Rows, each followed by one of two labels for a hidden trait (new trait and labels in each part):
In the rows, 100 means zero.
[105  93 101 117  94 109 102 103 142  62  93 107 124  77  69  83  74 102
 105 133 115 112  66] : j940
[104  91 103 116  96 104 101 110  63  73 112 150 124 126  94  67  81 108
 102 138  79 100 112] : j940
[114  93 113 127  94 148 129 102 161  95  99 115 110  29 158 105 117 135
 133 134  84 108 122] : j940
[ 81  99 105  96  93 142  83 102   0  93  91 103 129  78  62  87  93 105
 126 136  96 111  93] : j940
[ 92  95 119  90  89 101  86 103 134  96 103  92  99  90  65 111  89  94
 118 127  99 114  94] : j771
[102  98 103 107 105 107  67 106 118  97 103 129  89  70  82 126  96  90
 120 105 101 118 103] : j771
[111  97 101 107 100 116 110 103 117  64  87 123 115  85  87  95  73  92
  98 109 107 107  78] : j940
[113  92 117 130  91 129 137  97 175 123  98 104 106  40 176  94 128 136
 112 102  88 103 136] : j940
[107  89 102 124  96 133 122 100 158 100 103 103 101  25 167  94 115 135
 121  95  85 111 131] : j940
[123  91 102 136 100 132 124 100 168  99  98 111  97  24 200  90 113 136
 116 104  86 101 138] : j940
[ 74  94  98 107  86 136  87 113  50  61 113 141 113 142 105  68  74 102
 114 146  75 107 113] : j940
[113  95 108 130  94 129 131  94 170 112 108 111 109  44 174  95 124 129
 121  92  94 105 139] : j940
[111  95 100 115  94 102 103  98 140  72  92 106 122  76  79  82  79  99
  98  93 114  95  71] : j940
[ 94  93 119  96  87 102  85 104 128  75  98  88  87  90  66 114  88 103
 116 117 102 124  92] : j771
[ 90  94 110 101  87 125  67 106 115  84  94  98  83  78  61 123  97  97
 109 111  99 118 103] : j771
[104  93 114 102  86 130 101  93 119  58  99 105 115  82 109  68  82 107
  83 121 119 113  81] : j940
[101 100  99  88  94 116  93  99  91 125  99 101 121  80  64 101  94 103
 112 133 108 110  98] : j940
[105  92 107 108 101 146 112  99 108  66  91 125 105  84 111  84  86 101
  95 104 118 123  91] : j940
[ 86 105  98 100 109 115  93  96  86 100 102 117 107  79  71 103  85  96
 128 104 103 105  89] : j940
[ 66  80 169  89  37 109  62 104 124  43 106  23 128  35  15  85  56 108
 120 200  85 127  69] : j771
[ 90  87 131  99  74 142 108 116  67  48 109 129 129 112  96  58  56 117
  96 200  74 110  91] : j940
[ 82  94 104 113 102 146  87 113  56  58 106 139 121 123  86  85  70  96
 113 137  79 111 107] : j940
[ 94  93 105 107  91 118  77 107 111  85  91  96  80  88  61 128  98 100
 107  74 106 122 109] : j771
[105 102 100 102 110 107  98 102 115  70  97 131 103  76  93 106  80  95
  86 120 111  88  87] : j940
[ 95 100  94  86 107 124  95 100  95  98  98 122 113  73  63 115  84 101
 108 120 108 118 101] : j940
[ 87  89 120 104  85 112  69 106 115  87  95  95  90  70  54 110  90  94
 100  97 104 143  95] : j771
[ 97  87 114 115  86 129  94 112  67  46 107 137 140 110  74  80  59 109
 123 184  75 112  96] : j940
[ 84  95 112  98  84 136  66 110 101  79  95 106 100  76  45 114  78  95
 119 111 104 115 102] : j771
[100  91  92 118  87 127  95 113  47  51 108 153 118 113  85  91  62 104
 129 150  76 111 104] : j940
[108 103 103 103 104 118 100 100  89  74  94 119 107  82 110  92  82 102
  93 115 104 113  93] : j940
[ 85  91 115 104  80 114  75 104 112  80  91  87  93  75  48 115  91 105
 113 108 103 116  99] : j771
[117  91  98 132 107 157 124 101 155  95  95 117  92  28 176  97 112 140
 127 107  86 115 131] : j940
[114  93 117 129  88 124 132  97 170  89 109  91 115  39 155  88 106 134
 128 125  93 111 132] : j940
[126  97 103 129 111 114 124 100 166 114 108 130 103  56 163 109 121 121
 121  93  94 112 133] : j940
[103  94 113  98  99 107  96  98 122  65 100 105 120  81  91  83  81 112
  76 133 115 112  78] : j940
[102 101 116  99  98 120 103 103 117  62 100 104 114  82  85  83  78 104
  86 134 100 118  89] : j940
[115 107 120 130  91 120 126  99 182  98 104 107 114  38 153  95 114 133
 129 129 101 112 128] : j940
[ 87  99  97  85 102 138  84 102  81  85  86 126 112  68  52 106  79 101
 117 125 104 125  93] : j940
[ 90  89 112 109  94 117  73 109  86  63  95 107  89  62  51 129  88  96
 115 111 104 123 102] : j771
[ 94  96  97 110  98 123  69 109 104  87  93 112  93  72  48 124  96  91
 117  84 108 113 113] : j771
[104  95 109  97 101 118 104 102 143  69  96 102 110  92  93  84  82 110
  78 115 109 122  88] : j940
[100  99 110  94 102 119 111  95 115  82  99 121 112  99 109  94  77  94
  66 113 114 110  95] : j940
[ 91 103  99  92 108 134  82  97  72  76  97 123 106  66  53 100  85 102
 125 124 104 114  84] : j940

[126 112  90 118 116  51  88 103  94 158 106 126  52  63  90 124 122  88
 144  75 106 120  92 107 119 106  87 130  98 101  99 100  78 126  61  60
 109 105  33 125 112  94  97 138  94  81  96 103 123  88  91  54  98  50
 106 113  95  78  84  90  64  88 132 139  88  76  65  85 107 114  81  58
  95  96 122 125 105 128 121 112 169  58 102 106 102 101 104  95  83  84
 123  86 110 102 144 124 101  92 102  74 104  86 102 128 108  98  97  67
 111 115  93 120 126 101  78 106  62  90  74 122  69 116  64  90 138 131
 105  85  92] : <19>
[112 125 113 119 104  61 119  75  87 138 113 110  85  91  89 111  77  97
 114 102 108  95  92 109 116 113  83  80 108 105  92 101  81 110 105  60
  87 116 106  92 100  98  94 133  84 107 119  84 111  61  92 103 117  89
  78  94 111 104 100  94 119  87  88 143  77  77  96  89  99 116  92  82
 111  84 114 105 114 137 102  84 125  55 108 118  78 102 103  72 111 109
 101  71 100 126 152 119  91 107 104 101 108  91  86 103 139  85  85  92
  83  87 107 116  71  76  94  93  84  93 109 127  83 118 103  98  89 111
 100  85 102] : <19>
[126  77 123 114 115 118 115 102  69 129 124 103 104  97  71 123 143 121
 110  87  89 127 116  95 120 108  76 119  82 106  93 143  97  62  70  62
  91  97  72 112  74  86  89 105  62  98  87  71  80  64  86  86 101  37
 140  84  93  76 100  97  62  79 100  94 117 113  54  79 113  89  87  51
 124 118 127 139 109 106  93 109 158  64  87 139  76 108 119 122 109 115
 126  58  87  82 163 103 100  90  83  74  74  87  88 114 110  97 122  56
 126 123  83  82 130  75  83 121  63  92  94 128  90 129  63  81 115 123
  96  84 112] : <17>
[ 75 125  98  86  88  90  96  87 119  82  90  99 121 109 113  92  74  98
  85  93 104  86  90  96  89  94 109  85 116  94  98  87 102 117 135 130
  91 108 132  94 102 121 105  89 121 113 120 114 101 125 105 137 107 146
  84 105 112 118 111 103 144  97  88  88  91  99 142 119  93 105 115 135
  91  87  90  76  99 105 109  82  64 121 121  79 108 100  80  74 117  92
  85 118  90 106  92  98 106 106 105 120 104 112 104  80 113 101  86 121
  73  86 108 124  63 117 117  84 131 110 108  90 116  89 131 111  83  80
 106 118  87] : <19>
[ 60  71  92  73  89 152  81 129  95  89  93 105  98  94 120 101 144 111
  72  98  72 130 127  97 104 104 122 114 119 109 113 118 114  82  96 133
 131  86  99 117  98 111 103  68  64 109  96  98  68  86 121 110  83 105
 112  85  98  75 120 114 133 112 112  23 120 152 118  85 105  79 109 134
  98 122  91  91 119  74  98 101  88 118  89 110 120  83  95 123  91 101
 110 122  91  79  67  76  81 105  92  71 101  97 106  76  73 111 114  87
  92 115  89  83 112 120 129 109 112 109  77  90 125  83  76 113 125  76
  96  92 109] : <17>
[ 69 145 120  95  96  75  99  73  85 149  91 127  75  74  97 102 107 119
  95  54  96 100  98  94  97 100  84  86 140  97  89 102  82 119 136  88
  78 123 118  90  89 114  94 125  70 127 134  83  92  64 102 136 118 106
  89  91 120  83 130  94 163  59  90 101  88  98 108  92  95 103 109 105
  95  83 107  71 126 151 121  64  94  59 107 106  83 103  79  49 141  95
  88  90  66 108 157 122  96 100  90  75  85 105  96  78 158  94  85  97
  65  94  95 141  59 106 117  84 116 103  90 135 110 105 122 101  70  98
 106  95  87] : <19>
[129  94  87 124 100  96  82  98 115 102  94 124  68  79 115 113 113  94
 143  93 120 106 103 120 101  99 110  99  92  93 112  85  88  97  49  80
 127  78  36 130 116 123 102 105  89  95  91 102 126  86  91  36 103  83
 103 125  81  74  92 101 109 110 135 137  76  73  58  97 103  99 102 103
  93  83  93  74  93 118 119 112 110  88 128  80  96  84 113 117  79  88
 132  98 109 114  64 102 104  96 105  85 103  87 111 139  65 116  82  78
 111  95  93 120 121 119  89 115  80 102  76 110  64 108  61 105 113 125
 114  86  86] : <17>
[ 64  79 114  80  88 156 106 104  82  85 102 101 151 123  95  93 123 117
  69 106  79 105 124  94 102 107 110  85 117 110 101 127 114  76 128 123
 104  95 138  89  85 106  97  66  65 127 109  81  66  67 111 150 104 127
 101  82 105  88 125 113 151  99  85  22 110 152 140  92 102  70 110 126
 114 111  92  83 119  91  89  81  71 104  85 119  83  92  96 108 123 115
 102 104  80  93  90  78  86 107  83  95  88 103  94  80  99 107 111  93
  79  90  92  81  82 102 121 106 117 105 106 107 130  97  98 110  81  81
  89  91 113] : <19>
[126  72  92 115 107 132  91 121 107  78  98  99 144 129  85  91 102 100
 103 110 110  86 108  96  88  90 112 116  86  94 106 103 118  78  85 117
 106  83  76  98  95  89 102  74 129  82  82 110  98 138  87  86  89  94
 132 118  80 115  88 109  56 106 109  91 118  99  84 118 105  90  96  82
 104 118  91 120  92  86  93 118  97 133  86  88 115 106 114 131  87  92
 106 104 112  75  72  84 114  90  94 112  93 107 110 117  69 116 119 108
 129 122 104  76 138 104  90 113 100  96 102  91  96  98  89  92 115 104
  98 115 108] : <19>
[ 74 141 122  90  94  71 108  70  89 154 103 112  51  58 104 105 104 129
 102  64  97 126  97 100 105  97  76  84 143  94  93 101  81 103 119  83
  76 126 114 104  96 104  93 132  61 124 148  80 103  56 110 112 113  94
  94  80 119  74 136  82 184  67  87 126  86  95 100  81  95 113 109 112
  97  87 108  83 127 154 115  68  99  65 113 116  96  98  87  56 124 101
  82  86  58 120 176 120  96 100  98  79  76  90  96  95 152  80  86  84
  75 100  91 134  54  94 130  93 104 107  93 133 103 107 112  99  64 104
 112  71  86] : <19>
